Below is a small trained network, with its code and all its weights. Each question gives an input and a target symbol and asks what happens when units are switched off, that is, made to give their printed mean instead of their output.

import numpy as np


def w(rows, s, z=0):
    codes = np.array(rows[::2]) - 128.0
    scale = np.full(codes.shape[1], s)
    scale[-1] = z or s
    return codes * scale


def norm(h):
    return h / np.sqrt((h * h).mean(-1, keepdims=True) + 1e-5)


def f(y):
    return y / 2 * (1 + np.tanh(0.7978845608 * (y + 0.044715 * y**3)))


def softmax(a):
    e = np.exp(a - a.max(-1, keepdims=True))
    return e / e.sum(-1, keepdims=True)


def log_softmax(a):
    a = a - a.max(-1, keepdims=True)
    return a - np.log(np.exp(a).sum(-1, keepdims=True))


def net(x, mask):
    ids = ['αζθλμπστφ'.index(c) for c in x.split()]
    T = len(ids)
    res = E[ids] + P[:T]
    u = 0
    for l in range(3):
        q, k, v = (norm(res) @ M[l].T for M in (Q, K, V))
        z = softmax(np.where(np.tri(T) > 0, q @ k.T / 2**0.5, -1e9)) @ v
        res = res + np.where(mask[u], z, O[l][:, -1]) @ O[l][:, :-1]
        u += 1
        y = f(norm(res) @ A[l][:, :-1].T + A[l][:, -1])
        res = res + np.where(mask[u : u + 8], y, B[l][:, -1]) @ B[l][:, :-1]
        u += 8
    return log_softmax(norm(res)[-1] @ U[:, :-1].T + U[:, -1])


Q, K, V, O, A, B = {}, {}, {}, {}, {}, {}
E = w([
[102,124,182,134,77,163],'α',
[79,105,123,204,128,98],'ζ',
[82,118,59,87,165,120],'θ',
[126,165,84,167,133,203],'λ',
[84,152,135,114,190,50],'μ',
[145,94,207,190,96,78],'π',
[206,144,136,123,178,163],'σ',
[127,252,136,113,114,94],'τ',
[144,34,92,145,125,160],'φ',
],0.025)
P = w([
[44,90,136,1,122,97],'0',
[135,161,103,161,45,128],'1',
[98,158,116,160,62,141],'2',
[94,158,112,166,79,143],'3',
[94,149,112,162,60,131],'4',
[115,142,110,141,46,113],'5',
[123,128,95,149,52,129],'6',
],0.0099)
Q[0] = w([
[113,94,238,173,69,189],'0.h0',
[26,141,151,87,165,3],'0.h0',
],0.036)
K[0] = w([
[136,73,172,170,83,126],'0.h0',
[3,154,86,138,100,88],'0.h0',
],0.042)
V[0] = w([
[19,133,48,247,46,73],'0.h0',
[106,157,109,147,117,146],'0.h0',
],0.011)
O[0] = w([
[203,115,85,120,2,70,253],'0.h0',
[149,119,126,154,120,132,153],'0.h0',
],0.0098,0.0074)
A[0] = w([
[103,150,85,146,31,214,168],'0.n0',
[133,113,171,167,143,32,251],'0.n1',
[205,8,169,70,121,170,12],'0.n2',
[119,106,156,145,157,159,33],'0.n3',
[156,143,252,103,60,155,23],'0.n4',
[89,64,126,156,78,106,105],'0.n5',
[181,125,163,122,168,114,50],'0.n6',
[151,81,101,52,161,111,146],'0.n7',
],0.025,0.0022)
B[0] = w([
[234,119,107,96,118,162,252],'0.n0',
[137,102,176,73,117,71,164],'0.n1',
[169,98,184,58,155,253,149],'0.n2',
[175,138,151,190,128,80,151],'0.n3',
[56,195,124,207,49,188,180],'0.n4',
[130,61,165,138,96,117,220],'0.n5',
[98,114,134,177,115,136,133],'0.n6',
[93,112,108,137,119,175,164],'0.n7',
],0.028,0.019)
Q[1] = w([
[5,150,16,46,181,177],'1.h0',
[62,130,81,43,152,35],'1.h0',
],0.028)
K[1] = w([
[254,175,82,102,64,102],'1.h0',
[226,141,137,153,133,59],'1.h0',
],0.034)
V[1] = w([
[66,52,32,88,42,160],'1.h0',
[193,139,88,252,103,180],'1.h0',
],0.018)
O[1] = w([
[227,41,135,91,72,43,248],'1.h0',
[164,141,132,145,106,254,115],'1.h0',
],0.011,0.017)
A[1] = w([
[118,253,91,100,81,90,6],'1.n0',
[103,162,134,54,143,124,70],'1.n1',
[118,70,30,97,144,161,92],'1.n2',
[100,115,148,113,197,72,176],'1.n3',
[89,123,91,120,155,172,121],'1.n4',
[68,103,123,66,141,131,137],'1.n5',
[118,105,140,83,97,129,109],'1.n6',
[99,172,115,107,107,191,19],'1.n7',
],0.029,0.0024)
B[1] = w([
[144,125,133,2,150,105,144],'1.n0',
[158,120,127,146,95,106,140],'1.n1',
[94,94,50,162,110,178,241],'1.n2',
[94,137,66,128,104,95,184],'1.n3',
[143,173,115,94,102,125,142],'1.n4',
[179,100,112,143,117,126,162],'1.n5',
[124,154,108,142,125,86,255],'1.n6',
[172,156,111,158,81,110,184],'1.n7',
],0.036,0.0098)
Q[2] = w([
[202,1,136,79,77,141],'2.h0',
[219,103,151,188,76,90],'2.h0',
],0.028)
K[2] = w([
[149,222,95,253,158,141],'2.h0',
[70,79,182,179,239,105],'2.h0',
],0.03)
V[2] = w([
[202,153,168,252,244,115],'2.h0',
[81,184,82,142,148,163],'2.h0',
],0.036)
O[2] = w([
[200,82,124,5,96,108,2],'2.h0',
[96,147,118,73,163,128,50],'2.h0',
],0.023,0.0059)
A[2] = w([
[76,105,49,88,57,133,44],'2.n0',
[72,124,99,156,176,199,175],'2.n1',
[208,126,65,101,102,171,162],'2.n2',
[105,229,100,2,112,111,225],'2.n3',
[35,131,221,125,124,131,36],'2.n4',
[9,118,74,61,120,41,77],'2.n5',
[101,207,178,168,139,114,194],'2.n6',
[133,64,144,216,133,155,3],'2.n7',
],0.026,0.0017)
B[2] = w([
[68,120,100,190,76,105,196],'2.n0',
[162,79,95,76,112,81,172],'2.n1',
[99,163,145,139,176,86,251],'2.n2',
[67,146,99,3,112,142,175],'2.n3',
[46,95,152,137,163,111,140],'2.n4',
[170,249,153,131,120,71,162],'2.n5',
[147,105,155,103,172,122,169],'2.n6',
[127,128,120,55,136,169,232],'2.n7',
],0.038,0.02)
U = w([
[148,218,141,153,23,192,153],'α',
[217,90,148,165,50,58,5],'ζ',
[90,104,25,155,71,115,106],'θ',
[220,226,53,127,145,132,85],'λ',
[119,240,117,177,69,18,7],'μ',
[58,116,194,130,76,118,191],'π',
[140,134,132,123,149,94,230],'σ',
[55,254,110,72,127,143,198],'τ',
[173,80,138,69,115,182,152],'φ',
],0.0086,0.0022)

Each question gives the input, a string of symbols that net reads in full, and the target symbol t.
The units are the heads (2 rows each of Q, K, V and O) and the neurons (one row each of A and B). Each row of codes is followed by its name. A weight is (code - 128) times the scale printed after its matrix; where a second scale follows, it is the last column's (O, A, B and U).
mask holds one flag per unit, layer by layer, with each layer's heads first. A switched-off unit (its flag False) gives its mean, the last column of its rows in O or B, instead of its output. The means were averaged over made-up inputs and are rounded, as every weight is.
A unit's drop is (log p(t) with every unit on - log p(t) with that unit switched off) / (log p(t) with every unit on - log p(t) with every unit switched off).
The circuit of an input: a set's keep is (log p(t) with only the set's units on - log p(t) with every unit switched off) / (log p(t) with every unit on - log p(t) with every unit switched off). Starting from the 12 units with the biggest drops (on a tie, the unit counted first), units are removed one at a time, each time the one whose removal leaves the highest keep (on an exact tie, the one counted first), for as long as the keep stays at least 0.8.
units of the circuit, in order: the units of the circuit, biggest drop first
most important unit: the unit with the biggest drop
k most important neurons: the k neurons with the biggest drops, biggest first
k most important neurons of layer l: the k neurons of layer l with the biggest drops, biggest first
input μ θ σ φ μ ζ θ, target μ: 2 most important neurons -> (0.n7 0.n3)
input α α θ θ π, target π: most important unit -> 0.n1
input ζ σ α α μ θ θ, target τ: units of the circuit, in order -> (1.h0 2.n2)
input φ μ μ λ λ, target λ: units of the circuit, in order -> (0.n0 2.n2)
input θ θ θ ζ μ θ α, target α: units of the circuit, in order -> (0.n4 0.n0)
input μ α θ θ σ τ θ, target μ: 2 most important neurons -> (0.n0 0.n7)
input μ τ σ, target μ: 2 most important neurons -> (1.n3 0.n7)
input μ φ σ ζ α λ, target μ: 3 most important neurons -> (0.n0 0.n3 1.n3)
input θ μ σ, target ζ: 2 most important neurons -> (0.n7 0.n4)
input θ θ ζ σ λ λ, target ζ: units of the circuit, in order -> (0.n3 0.h0 1.h0 2.n3)
input σ θ φ λ, target τ: 3 most important neurons of layer 0 -> (0.n0 0.n5 0.n3)
input θ θ α σ α φ, target ζ: 3 most important neurons of layer 0 -> (0.n3 0.n4 0.n0)
input ζ λ σ φ, target α: 4 most important neurons -> (0.n0 0.n5 1.n7 0.n1)
input σ α τ α μ θ, target τ: 2 most important neurons -> (1.n7 0.n3)
input μ θ π, target π: most important unit -> 2.h0
input α σ π θ ζ, target φ: 2 most important neurons of layer 0 -> (0.n4 0.n0)
input θ π λ θ θ σ μ, target ζ: 2 most important neurons -> (0.n1 0.n4)
input λ σ α θ α σ, target λ: 2 most important neurons -> (0.n5 0.n3)
input μ α σ, target μ: 4 most important neurons -> (0.n0 0.n3 0.n7 1.n3)
input θ θ φ μ μ τ, target τ: 2 most important neurons of layer 0 -> (0.n5 0.n1)
